Here is a tiny trained network, its code and every weight. The questions are about switching its units off for an input and a class, where a switched-off unit gives its printed mean instead of its output.

import numpy as np


def w(rows, s, z=0):
    codes = np.array(rows[::2]) - 128.0
    scale = np.full(codes.shape[1], s)
    scale[-1] = z or s
    return codes * scale


def norm(h):
    return h / np.sqrt((h * h).mean(-1, keepdims=True) + 1e-5)


def f(y):
    return np.maximum(y, 0)


def log_softmax(a):
    a = a - a.max(-1, keepdims=True)
    return a - np.log(np.exp(a).sum(-1, keepdims=True))


def net(x, mask):
    res = np.array(x, float).reshape(1, 4) / 4 @ E
    u = 0
    for l in range(2):
        y = f(norm(res) @ A[l][:, :-1].T + A[l][:, -1])
        res = res + np.where(mask[u : u + 6], y, B[l][:, -1]) @ B[l][:, :-1]
        u += 6
    return log_softmax(norm(res)[-1] @ U[:, :-1].T + U[:, -1])


A, B = {}, {}
E = w([
[133,132,118,130,112,131,130,143],'x0',
[161,137,221,132,102,123,35,185],'x1',
[199,122,127,113,253,57,147,219],'x2',
[210,26,141,152,132,32,108,155],'x3',
],0.0043)
A[0] = w([
[78,233,186,101,107,180,105,164,74],'0.n1',
[121,69,90,114,173,91,236,139,60],'0.n2',
[127,3,40,172,89,98,200,45,3],'0.n3',
[191,49,117,121,168,79,148,170,84],'0.n4',
[67,148,34,64,130,173,210,110,130],'0.n5',
[118,189,124,63,224,180,128,203,66],'0.n6',
],0.0046,0.0059)
B[0] = w([
[110,76,77,69,159,110,100,155,185],'0.n1',
[168,137,57,106,135,117,159,68,184],'0.n2',
[44,126,166,25,134,171,67,253,193],'0.n3',
[29,113,71,100,134,104,96,112,203],'0.n4',
[137,128,146,211,134,110,114,100,254],'0.n5',
[229,162,184,136,89,142,173,87,176],'0.n6',
],0.0067,0.0043)
A[1] = w([
[98,156,76,123,187,113,193,122,107],'1.n1',
[43,125,137,253,96,163,122,87,26],'1.n2',
[104,39,160,163,11,107,91,96,132],'1.n3',
[8,110,119,59,74,231,100,142,116],'1.n4',
[182,191,112,173,170,120,239,108,21],'1.n5',
[185,218,229,73,132,175,144,198,2],'1.n6',
],0.0058,0.0032)
B[1] = w([
[138,167,155,143,96,165,186,76,179],'1.n1',
[112,122,44,69,160,1,180,132,191],'1.n2',
[168,172,175,205,119,226,176,106,217],'1.n3',
[159,65,157,82,188,85,71,206,254],'1.n4',
[152,106,185,183,40,187,13,169,169],'1.n5',
[18,117,4,110,124,37,218,60,158],'1.n6',
],0.0062,0.0067)
U = w([
[81,140,1,88,151,41,208,64,18],'0',
[101,73,211,82,142,122,33,242,128],'1',
[206,190,214,244,83,217,158,51,253],'2',
],0.0086,0.00051)

Each question gives the input, the list of numbers given to net, and the class t.
The units are the neurons (one row each of A and B). Each row of codes is followed by its name. A weight is (code - 128) times the scale printed after its matrix; where a second scale follows, it is the last column's (A, B and U).
mask holds one flag per neuron, layer by layer. A switched-off neuron (its flag False) gives its mean, the last column of its row in B, instead of its output. The means were averaged over made-up inputs and are rounded, as every weight is.
A unit's drop is (log p(t) with every unit on - log p(t) with that unit switched off) / (log p(t) with every unit on - log p(t) with every unit switched off).
The circuit of an input: a set's keep is (log p(t) with only the set's units on - log p(t) with every unit switched off) / (log p(t) with every unit on - log p(t) with every unit switched off). Starting from all 12 units, units are removed one at a time, each time the one whose removal leaves the highest keep (on an exact tie, the one counted first), for as long as the keep stays at least 0.8.
units of the circuit, in order: the units of the circuit, biggest drop first
top k neurons: the k neurons with the biggest drops, biggest first
top k neurons in layer l: the k neurons of layer l with the biggest drops, biggest first
drop of u: that unit's drop, to one decimal
input [-1,0,7,2], class 0: top 2 neurons : 0.n4, 1.n4
input [0,-3,-8,4], class 1: top 2 neurons : 0.n3, 1.n4
input [-6,1,1,-8], class 0: top 2 neurons : 0.n2, 0.n6
input [-3,-8,0,8], class 1: units of the circuit, in order : 0.n3
input [-2,1,-7,-5], class 1: top 2 neurons in layer 0 : 0.n1, 0.n2
input [4,-3,6,0], class 2: top 2 neurons in layer 1 : 1.n5, 1.n2
input [2,1,1,-8], class 0: top 2 neurons in layer 1 : 1.n6, 1.n3
input [3,2,0,4], class 2: top 2 neurons : 0.n3, 1.n3
input [-5,4,1,-4], class 0: top 2 neurons : 1.n6, 0.n6
input [1,0,7,-8], class 2: top 2 neurons in layer 0 : 0.n3, 0.n5
input [5,-1,8,-1], class 2: top 4 neurons in layer 1 : 1.n4, 1.n5, 1.n1, 1.n2
input [8,7,5,-1], class 0: units of the circuit, in order : 1.n6, 1.n4
input [0,0,-5,-8], class 0: top 4 neurons : 1.n2, 0.n3, 0.n5, 1.n5
input [4,3,6,-4], class 0: units of the circuit, in order : 1.n6
input [7,6,-6,1], class 2: top 2 neurons : 1.n3, 0.n3
input [-1,-4,2,-8], class 2: top 2 neurons : 1.n5, 0.n6
input [-6,0,-1,-1], class 0: top 2 neurons : 0.n3, 1.n2
input [3,3,4,0], class 0: top 2 neurons in layer 1 : 1.n6, 1.n4
input [-5,-6,1,-1], class 2: top 2 neurons in layer 1 : 1.n5, 1.n1
input [5,-8,-1,6], class 1: units of the circuit, in order : 0.n3
input [-4,8,3,-2], class 0: drop of 1.n6 : 0.9
input [-8,-5,-8,7], class 1: drop of 0.n3 : 2.1
input [7,-2,8,-5], class 2: drop of 1.n5 : 0.3
input [2,3,6,-8], class 0: drop of 1.n6 : 2.2
